Below are the code and all the weights of a small trained network. Each question names an input and a target symbol and asks about switching units off, where a switched-off unit gives its printed mean instead of its output.

import numpy as np


def w(rows, s, z=0):
    codes = np.array(rows[::2]) - 128.0
    scale = np.full(codes.shape[1], s)
    scale[-1] = z or s
    return codes * scale


def f(y):
    return np.maximum(y, 0)


def softmax(a):
    e = np.exp(a - a.max(-1, keepdims=True))
    return e / e.sum(-1, keepdims=True)


def log_softmax(a):
    a = a - a.max(-1, keepdims=True)
    return a - np.log(np.exp(a).sum(-1, keepdims=True))


def net(x, mask):
    ids = ['αβγδεζηθλμξπστψ'.index(c) for c in x.split()]
    T = len(ids)
    res = E[ids] + P[:T]
    r = res
    for j in range(2):
        rows = slice(2 * j, 2 * j + 2)
        q, k, v = (r @ M[0][rows].T for M in (Q, K, V))
        z = softmax(np.where(np.tri(T) > 0, q @ k.T / 2**0.5, -1e9)) @ v
        o = O[0][rows]
        res = res + np.where(mask[j], z, o[:, -1]) @ o[:, :-1]
    y = f(res @ A[0][:, :-1].T + A[0][:, -1])
    res = res + np.where(mask[2:6], y, B[0][:, -1]) @ B[0][:, :-1]
    return log_softmax(res[-1] @ U[:, :-1].T + U[:, -1])


Q, K, V, O, A, B = {}, {}, {}, {}, {}, {}
E = w([
[113,114,99,97,147],'α',
[103,107,97,100,155],'β',
[107,112,103,92,149],'γ',
[113,116,102,103,144],'δ',
[125,92,99,90,140],'ε',
[89,103,67,93,172],'ζ',
[109,112,101,98,148],'η',
[164,109,151,90,103],'θ',
[134,159,171,103,135],'λ',
[123,177,185,131,155],'μ',
[113,187,167,130,167],'ξ',
[171,138,191,94,92],'π',
[157,149,97,162,78],'σ',
[144,130,122,131,4],'τ',
[132,44,124,239,156],'ψ',
],0.013)
P = w([
[128,228,37,36,163],'0',
[89,18,191,31,91],'1',
[133,220,54,84,169],'2',
[19,88,206,70,92],'3',
[162,168,47,92,188],'4',
[82,80,219,96,68],'5',
[199,129,53,114,181],'6',
[82,94,242,82,88],'7',
[218,122,85,143,195],'8',
[114,98,255,95,72],'9',
[247,79,114,171,207],'10',
[88,117,227,30,94],'11',
[240,81,87,160,221],'12',
],0.0078)
Q[0] = w([
[2,70,229,14,121],'head 0',
[214,82,135,166,144],'head 0',
[96,34,213,55,42],'head 1',
[248,142,47,103,165],'head 1',
],0.0075)
K[0] = w([
[227,205,243,247,55],'head 0',
[98,241,122,72,137],'head 0',
[133,153,172,219,210],'head 1',
[146,254,79,62,100],'head 1',
],0.0079)
V[0] = w([
[179,176,102,108,2],'head 0',
[109,199,237,88,240],'head 0',
[155,65,160,213,128],'head 1',
[84,170,201,31,86],'head 1',
],0.0075)
O[0] = w([
[121,175,93,3,84,149],'head 0',
[112,119,222,73,254,160],'head 0',
[102,70,167,203,112,5],'head 1',
[140,134,144,31,140,190],'head 1',
],0.0084,0.0024)
A[0] = w([
[212,182,255,88,52,127],'neuron 0',
[163,183,242,181,43,253],'neuron 1',
[131,174,178,57,79,210],'neuron 2',
[225,141,137,150,121,243],'neuron 3',
],0.0066,0.0051)
B[0] = w([
[55,74,71,74,142,199],'neuron 0',
[2,73,43,106,169,213],'neuron 1',
[127,209,57,93,139,253],'neuron 2',
[190,65,71,135,227,221],'neuron 3',
],0.0077,0.0061)
U = w([
[117,127,105,152,133,25],'α',
[172,96,79,163,182,65],'β',
[111,131,116,146,139,36],'γ',
[120,143,131,151,123,114],'δ',
[144,93,148,114,91,123],'ε',
[180,112,61,155,186,148],'ζ',
[127,130,173,132,90,229],'η',
[132,69,131,91,103,59],'θ',
[97,95,173,95,146,65],'λ',
[68,107,203,105,190,41],'μ',
[67,137,200,129,182,110],'ξ',
[81,77,142,74,146,3],'π',
[121,174,2,168,201,235],'σ',
[70,125,80,117,60,80],'τ',
[49,66,154,200,95,235],'ψ',
],0.0081,0.0064)

Each question gives the input, a string of symbols that net reads in full, and the target symbol t.
The units are the heads (2 rows each of Q, K, V and O) and the neurons (one row each of A and B). Each row of codes is followed by its name. A weight is (code - 128) times the scale printed after its matrix; where a second scale follows, it is the last column's (O, A, B and U).
mask holds one flag per unit, heads first, then neurons. A switched-off unit (its flag False) gives its mean, the last column of its rows in O or B, instead of its output. The means were averaged over made-up inputs and are rounded, as every weight is.
A unit's drop is (log p(t) with every unit on - log p(t) with that unit switched off) / (log p(t) with every unit on - log p(t) with every unit switched off).
The circuit of an input: a set's keep is (log p(t) with only the set's units on - log p(t) with every unit switched off) / (log p(t) with every unit on - log p(t) with every unit switched off). Starting from all 6 units, units are removed one at a time, each time the one whose removal leaves the highest keep (on an exact tie, the one counted first), for as long as the keep stays at least 0.8.
units of the circuit, in order: the units of the circuit, biggest drop first
top k neurons: the k neurons with the biggest drops, biggest first
drop when u is switched off: that unit's drop, to one decimal
input ψ ψ τ β, target ψ: units of the circuit, in order	(head 1; neuron 2)
input ε δ ψ σ, target ψ: units of the circuit, in order	(head 1; neuron 2; head 0)
input ε σ ε ψ ε λ, target ψ: units of the circuit, in order	(head 1; neuron 1)
input θ ζ ψ α, target ψ: top 2 neurons	(neuron 2; neuron 3)
input σ ψ η δ, target ψ: units of the circuit, in order	(head 1; head 0)
input λ δ ψ ζ, target ψ: units of the circuit, in order	(head 1; head 0; neuron 2)
input δ ψ λ γ μ β ε β τ η ψ γ, target ψ: units of the circuit, in order	(head 1; head 0)
input γ α ξ ψ β τ δ τ, target τ: units of the circuit, in order	(head 0; neuron 1)
input τ γ ξ β ψ λ, target ψ: units of the circuit, in order	(head 1)
input μ ε λ δ λ σ ψ η, target ψ: units of the circuit, in order	(head 1; neuron 2)
input λ γ δ ξ ψ γ, target ψ: units of the circuit, in order	(head 1; head 0; neuron 2)
input ε ε ψ μ, target ψ: units of the circuit, in order	(head 1; head 0; neuron 1)
input ε ξ γ λ σ ψ, target ψ: top 2 neurons	(neuron 2; neuron 1)
input γ σ τ ζ ψ θ, target ψ: units of the circuit, in order	(head 1)
input ξ μ β μ α δ γ π, target π: top 2 neurons	(neuron 0; neuron 1)
input ξ σ ψ δ, target ψ: top 2 neurons	(neuron 2; neuron 3)
input ψ ξ ξ α σ ξ ψ θ, target ψ: drop when head 1 is switched off	1.1
input τ λ β ε σ τ ε θ, target τ: drop when head 0 is switched off	0.6
input ε ζ ψ β ζ ψ σ α, target ψ: drop when neuron 2 is switched off	0.1
input γ τ δ η, target τ: drop when neuron 3 is switched off	0.2
